Below is a small trained network, with its code and all its weights. Each question gives an input and a class and asks what happens when units are switched off, that is, made to give their printed mean instead of their output.

import numpy as np


def w(rows, s, z=0):
    codes = np.array(rows[::2]) - 128.0
    scale = np.full(codes.shape[1], s)
    scale[-1] = z or s
    return codes * scale


def norm(h):
    return h / np.sqrt((h * h).mean(-1, keepdims=True) + 1e-5)


def f(y):
    return np.maximum(y, 0)


def log_softmax(a):
    a = a - a.max(-1, keepdims=True)
    return a - np.log(np.exp(a).sum(-1, keepdims=True))


def net(x, mask):
    res = np.array(x, float).reshape(1, 8) / 4 @ E
    u = 0
    for l in range(3):
        y = f(norm(res) @ A[l][:, :-1].T + A[l][:, -1])
        res = res + np.where(mask[u : u + 5], y, B[l][:, -1]) @ B[l][:, :-1]
        u += 5
    return log_softmax(norm(res)[-1] @ U[:, :-1].T + U[:, -1])


A, B = {}, {}
E = w([
[167,131,104,154,173,60,149,118,117],'x0',
[133,127,138,120,129,126,120,126,125],'x1',
[126,82,218,213,137,139,154,144,173],'x2',
[133,120,135,123,133,128,120,134,120],'x3',
[128,116,123,133,131,131,122,135,115],'x4',
[129,147,109,109,110,64,107,252,179],'x5',
[121,129,118,139,127,133,135,133,125],'x6',
[201,182,97,172,143,203,77,135,145],'x7',
],0.0034)
A[0] = w([
[196,152,101,183,229,31,192,110,66,32],'0.n0',
[53,132,158,103,49,218,88,122,123,47],'0.n1',
[107,134,142,152,197,157,146,2,73,4],'0.n2',
[78,95,117,104,123,66,155,99,80,26],'0.n3',
[206,117,91,143,145,139,110,133,153,39],'0.n4',
],0.0049,0.0024)
B[0] = w([
[33,76,132,81,3,210,2,103,232,252],'0.n0',
[115,74,126,86,90,168,92,110,206,217],'0.n1',
[242,59,92,116,83,130,207,154,94,252],'0.n2',
[86,177,211,111,130,119,160,121,105,201],'0.n3',
[75,188,181,146,102,154,147,150,99,180],'0.n4',
],0.0055,0.003)
A[1] = w([
[152,90,219,253,132,103,138,113,129,22],'1.n0',
[180,160,85,197,182,157,76,104,147,17],'1.n1',
[63,108,153,113,139,49,170,101,90,5],'1.n2',
[168,176,119,182,171,166,103,143,137,30],'1.n3',
[114,193,32,46,98,93,101,67,19,52],'1.n4',
],0.0044,0.0018)
B[1] = w([
[98,145,63,83,240,141,122,107,178,208],'1.n0',
[83,157,201,71,87,144,93,73,43,163],'1.n1',
[120,190,173,141,105,141,105,109,80,180],'1.n2',
[105,165,171,102,132,92,110,112,72,166],'1.n3',
[120,96,154,249,253,160,128,134,216,251],'1.n4',
],0.0056,0.0027)
A[2] = w([
[83,74,217,131,118,81,233,118,150,248],'2.n0',
[197,190,151,184,88,226,68,102,111,198],'2.n1',
[97,52,132,99,210,187,134,124,192,123],'2.n2',
[160,128,117,125,29,58,103,229,163,60],'2.n3',
[161,178,119,133,151,39,114,253,150,172],'2.n4',
],0.0041,0.0011)
B[2] = w([
[150,212,114,115,133,129,91,189,81,237],'2.n0',
[53,153,175,80,114,2,168,196,85,243],'2.n1',
[150,153,55,190,146,64,92,138,159,255],'2.n2',
[185,53,111,166,111,181,149,33,64,197],'2.n3',
[186,80,123,110,131,178,224,21,85,211],'2.n4',
],0.0056,0.0038)
U = w([
[232,57,117,118,113,152,219,97,67,214],'0',
[63,210,209,86,123,96,125,165,57,109],'1',
[86,70,113,105,55,147,56,130,208,1],'2',
[134,148,93,181,255,116,120,150,188,183],'3',
],0.0094,0.00088)

Each question gives the input, the list of numbers given to net, and the class t.
The units are the neurons (one row each of A and B). Each row of codes is followed by its name. A weight is (code - 128) times the scale printed after its matrix; where a second scale follows, it is the last column's (A, B and U).
mask holds one flag per neuron, layer by layer. A switched-off neuron (its flag False) gives its mean, the last column of its row in B, instead of its output. The means were averaged over made-up inputs and are rounded, as every weight is.
A unit's drop is (log p(t) with every unit on - log p(t) with that unit switched off) / (log p(t) with every unit on - log p(t) with every unit switched off).
The circuit of an input: a set's keep is (log p(t) with only the set's units on - log p(t) with every unit switched off) / (log p(t) with every unit on - log p(t) with every unit switched off). Starting from the 12 units with the biggest drops (on a tie, the unit counted first), units are removed one at a time, each time the one whose removal leaves the highest keep (on an exact tie, the one counted first), for as long as the keep stays at least 0.8.
circuit, biggest first: the units of the circuit, biggest drop first
unit that matters most: the unit with the biggest drop
k most important neurons: the k neurons with the biggest drops, biggest first
k most important neurons of layer l: the k neurons of layer l with the biggest drops, biggest first
input [6,0,-6,8,-3,7,-5,5], class 0: circuit, biggest first -> (2.n4)
input [4,-7,2,-8,-2,1,2,5], class 1: 2 most important neurons -> (2.n1, 0.n1)
input [-7,-4,-3,7,-6,8,8,-8], class 0: 4 most important neurons -> (2.n3, 0.n0, 2.n4, 2.n1)
input [6,-3,-4,6,7,7,7,8], class 1: circuit, biggest first -> (1.n1, 2.n1)
input [4,0,-2,3,0,4,6,2], class 0: 2 most important neurons of layer 2 -> (2.n3, 2.n4)
input [2,3,-7,-4,5,8,6,-8], class 0: circuit, biggest first -> (2.n4, 2.n3)
input [-5,0,-3,7,3,6,1,7], class 1: 4 most important neurons -> (0.n2, 2.n1, 0.n0, 1.n1)
input [0,-8,5,-6,-4,-3,-4,5], class 1: 3 most important neurons -> (1.n1, 2.n1, 1.n4)
input [-4,-6,8,-3,-2,-1,1,-1], class 3: circuit, biggest first -> (0.n0, 1.n0)
input [8,8,6,-5,-3,8,4,6], class 0: 2 most important neurons -> (2.n4, 1.n4)
input [8,3,2,-3,-8,2,-6,7], class 2: 2 most important neurons -> (0.n0, 2.n0)
input [-1,2,-8,0,8,8,-4,5], class 0: 2 most important neurons -> (2.n4, 1.n0)
input [6,-6,-2,7,1,5,-2,3], class 2: 2 most important neurons -> (0.n0, 0.n2)
input [3,2,-7,-5,-2,-5,-8,-5], class 3: unit that matters most -> 1.n4
input [6,-8,-6,1,-2,6,-4,8], class 1: circuit, biggest first -> (1.n1, 2.n1, 0.n4)
input [0,-3,5,8,7,3,-2,-1], class 3: circuit, biggest first -> (1.n0, 0.n0)
input [-6,-8,8,6,6,6,6,-4], class 3: circuit, biggest first -> (0.n0, 1.n0, 2.n2)
input [8,6,0,4,-3,-3,-3,-8], class 1: 4 most important neurons -> (0.n3, 2.n0, 0.n1, 1.n2)
input [-2,-4,-8,7,-7,6,5,0], class 3: 3 most important neurons -> (1.n4, 0.n2, 0.n0)
input [-6,-8,-8,-7,5,1,-5,2], class 3: circuit, biggest first -> (1.n4)
input [1,-6,1,8,-4,5,-5,7], class 1: 2 most important neurons -> (1.n1, 0.n2)
input [8,4,-2,-8,7,-7,-7,4], class 2: 2 most important neurons of layer 2 -> (2.n4, 2.n3)
input [-3,-7,6,1,-5,6,3,0], class 0: 3 most important neurons -> (2.n4, 1.n4, 2.n3)
input [8,-3,-6,-7,-5,-7,-5,4], class 2: 4 most important neurons -> (0.n0, 2.n4, 2.n3, 1.n4)
input [5,6,2,-5,-3,-1,-6,5], class 1: 2 most important neurons of layer 1 -> (1.n4, 1.n0)
